Below are the code and all the weights of a small trained network. Each question names an input and a target symbol and asks about switching units off, where a switched-off unit gives its printed mean instead of its output.

import numpy as np


def w(rows, s, z=0):
    codes = np.array(rows[::2]) - 128.0
    scale = np.full(codes.shape[1], s)
    scale[-1] = z or s
    return codes * scale


def f(y):
    return y / 2 * (1 + np.tanh(0.7978845608 * (y + 0.044715 * y**3)))


def softmax(a):
    e = np.exp(a - a.max(-1, keepdims=True))
    return e / e.sum(-1, keepdims=True)


def log_softmax(a):
    a = a - a.max(-1, keepdims=True)
    return a - np.log(np.exp(a).sum(-1, keepdims=True))


def net(x, mask):
    ids = ['ΔΘΞαημπ'.index(c) for c in x.split()]
    T = len(ids)
    res = E[ids] + P[:T]
    r = res
    for j in range(3):
        rows = slice(2 * j, 2 * j + 2)
        q, k, v = (r @ M[0][rows].T for M in (Q, K, V))
        z = softmax(np.where(np.tri(T) > 0, q @ k.T / 2**0.5, -1e9)) @ v
        o = O[0][rows]
        res = res + np.where(mask[j], z, o[:, -1]) @ o[:, :-1]
    y = f(res @ A[0][:, :-1].T + A[0][:, -1])
    res = res + np.where(mask[3:19], y, B[0][:, -1]) @ B[0][:, :-1]
    return log_softmax(res[-1] @ U[:, :-1].T + U[:, -1])


Q, K, V, O, A, B = {}, {}, {}, {}, {}, {}
E = w([
[208,106,130,106,151,64],'Δ',
[206,56,119,128,133,85],'Θ',
[219,140,171,100,163,69],'Ξ',
[161,193,178,119,190,103],'α',
[191,9,168,207,124,205],'η',
[191,8,210,78,160,72],'μ',
[91,138,205,184,190,210],'π',
],0.016)
P = w([
[135,124,102,62,72,164],'0',
[137,119,100,55,115,197],'1',
[148,113,101,88,125,177],'2',
[120,138,152,157,49,106],'3',
[156,113,145,165,85,115],'4',
[136,117,96,98,174,161],'5',
[156,104,113,137,164,138],'6',
[117,134,153,203,93,62],'7',
[149,110,149,199,128,76],'8',
[134,107,87,122,230,140],'9',
[147,95,102,162,210,105],'10',
[131,113,166,254,133,23],'11',
[140,126,170,217,177,65],'12',
[129,103,102,151,249,120],'13',
],0.02)
Q[0] = w([
[138,119,125,110,122,139],'H1',
[98,143,76,136,86,145],'H1',
[114,136,118,106,136,155],'H2',
[51,140,124,105,104,137],'H2',
[155,119,173,238,174,54],'H3',
[66,149,160,151,4,79],'H3',
],0.024)
K[0] = w([
[111,145,185,134,105,129],'H1',
[123,137,115,56,60,144],'H1',
[141,141,143,119,81,135],'H2',
[152,148,108,92,76,166],'H2',
[169,105,103,162,250,123],'H3',
[153,128,81,9,145,230],'H3',
],0.018)
V[0] = w([
[133,47,143,158,119,173],'H1',
[74,143,171,93,111,172],'H1',
[201,116,102,133,131,97],'H2',
[159,202,9,215,122,144],'H2',
[67,37,81,176,114,176],'H3',
[134,92,10,131,50,51],'H3',
],0.012)
O[0] = w([
[122,66,123,159,101,177,225],'H1',
[134,134,129,158,172,112,73],'H1',
[93,128,154,80,68,154,200],'H2',
[176,195,128,116,90,143,3],'H2',
[95,142,3,128,131,69,116],'H3',
[118,148,140,198,28,51,97],'H3',
],0.016,0.013)
A[0] = w([
[114,141,107,194,145,165,228],'N1',
[127,114,49,81,159,143,171],'N2',
[1,223,134,169,100,219,134],'N3',
[123,138,129,135,59,83,64],'N4',
[159,108,171,203,86,74,66],'N5',
[150,122,115,45,163,206,43],'N6',
[108,122,136,76,90,117,4],'N7',
[143,67,126,121,162,122,129],'N8',
[159,88,145,107,162,78,52],'N9',
[109,70,91,150,156,133,2],'N10',
[164,158,115,118,96,162,230],'N11',
[123,168,78,153,82,146,179],'N12',
[148,123,173,190,148,121,121],'N13',
[94,115,61,214,131,67,108],'N14',
[116,173,159,118,177,95,200],'N15',
[129,114,127,137,62,123,202],'N16',
],0.012,0.009)
B[0] = w([
[98,103,86,116,98,59,168],'N1',
[83,123,255,142,138,182,201],'N2',
[190,150,52,152,190,109,140],'N3',
[130,139,65,84,99,206,151],'N4',
[149,157,126,129,159,108,182],'N5',
[156,146,80,179,110,67,211],'N6',
[29,177,130,185,87,176,136],'N7',
[147,178,65,87,98,109,252],'N8',
[102,118,73,212,108,162,166],'N9',
[174,215,160,102,154,113,217],'N10',
[194,179,109,221,148,168,141],'N11',
[224,105,200,171,122,202,142],'N12',
[117,79,121,164,159,110,168],'N13',
[146,119,68,141,123,179,173],'N14',
[144,97,68,89,86,142,140],'N15',
[102,169,179,118,131,83,194],'N16',
],0.0095,0.025)
U = w([
[68,152,85,153,79,100,89],'Δ',
[49,106,123,120,119,239,66],'Θ',
[69,139,212,146,126,81,92],'Ξ',
[169,160,151,60,173,113,124],'α',
[112,35,200,143,132,212,53],'η',
[62,27,110,2,122,88,253],'μ',
[145,83,103,122,193,128,163],'π',
],0.0072,0.0082)

Each question gives the input, a string of symbols that net reads in full, and the target symbol t.
The units are the heads (2 rows each of Q, K, V and O) and the neurons (one row each of A and B). Each row of codes is followed by its name. A weight is (code - 128) times the scale printed after its matrix; where a second scale follows, it is the last column's (O, A, B and U).
mask holds one flag per unit, heads first, then neurons. A switched-off unit (its flag False) gives its mean, the last column of its rows in O or B, instead of its output. The means were averaged over made-up inputs and are rounded, as every weight is.
A unit's drop is (log p(t) with every unit on - log p(t) with that unit switched off) / (log p(t) with every unit on - log p(t) with every unit switched off).
The circuit of an input: a set's keep is (log p(t) with only the set's units on - log p(t) with every unit switched off) / (log p(t) with every unit on - log p(t) with every unit switched off). Starting from the 12 units with the biggest drops (on a tie, the unit counted first), units are removed one at a time, each time the one whose removal leaves the highest keep (on an exact tie, the one counted first), for as long as the keep stays at least 0.8.
circuit, biggest first: the units of the circuit, biggest drop first
k most important neurons: the k neurons with the biggest drops, biggest first
heads that matter: for each layer, one digit per head in row order, 1 if its drop is at least 0.15 and else 0, layers parted by /
input μ Δ μ α α Ξ Θ η Δ μ, target Θ: heads that matter => 001
input Θ μ Ξ μ Δ, target η: circuit, biggest first => (H3)
input π μ μ η Δ α, target Θ: circuit, biggest first => (H3, N2, N14, N6)
input μ μ π μ μ, target π: 3 most important neurons => (N6, N9, N16)
input η η Ξ Δ α π, target π: 2 most important neurons => (N3, N2)
input μ μ Δ μ α, target Ξ: 2 most important neurons => (N8, N14)
input η μ Ξ π α α π Θ π, target α: circuit, biggest first => (H3, N10)
input Θ π η, target π: heads that matter => 110
input Θ Δ Ξ, target Δ: 3 most important neurons => (N4, N2, N10)
input Ξ μ α μ π μ η η Δ, target η: heads that matter => 011
input Ξ α α Ξ Ξ η Ξ, target η: 2 most important neurons => (N10, N8)
input Θ μ α Δ μ π Θ Δ μ Δ π, target μ: circuit, biggest first => (N1, N11, N9)
input η π π μ Ξ η Θ Δ Θ Δ Ξ, target Δ: heads that matter => 101
input μ π Θ π, target α: circuit, biggest first => (H3, N10, N9)
input Θ Ξ α Θ μ π Θ π μ μ μ η μ, target μ: circuit, biggest first => (N8, H2)
input Δ α Ξ, target Ξ: circuit, biggest first => (H3)
input η π α α, target π: circuit, biggest first => (N6, H3)
input μ α μ η Θ μ, target Θ: heads that matter => 011
input Θ μ η μ μ Θ Ξ, target μ: 2 most important neurons => (N2, N10)
input π Ξ π Ξ Θ μ μ Θ, target μ: heads that matter => 000
input α π Θ Θ, target π: 2 most important neurons => (N6, N16)
input Θ Δ π α α Θ Θ α π μ π Δ, target π: heads that matter => 010
input Θ π μ π Θ Ξ η Ξ μ Δ Δ Δ μ Θ, target Ξ: heads that matter => 001
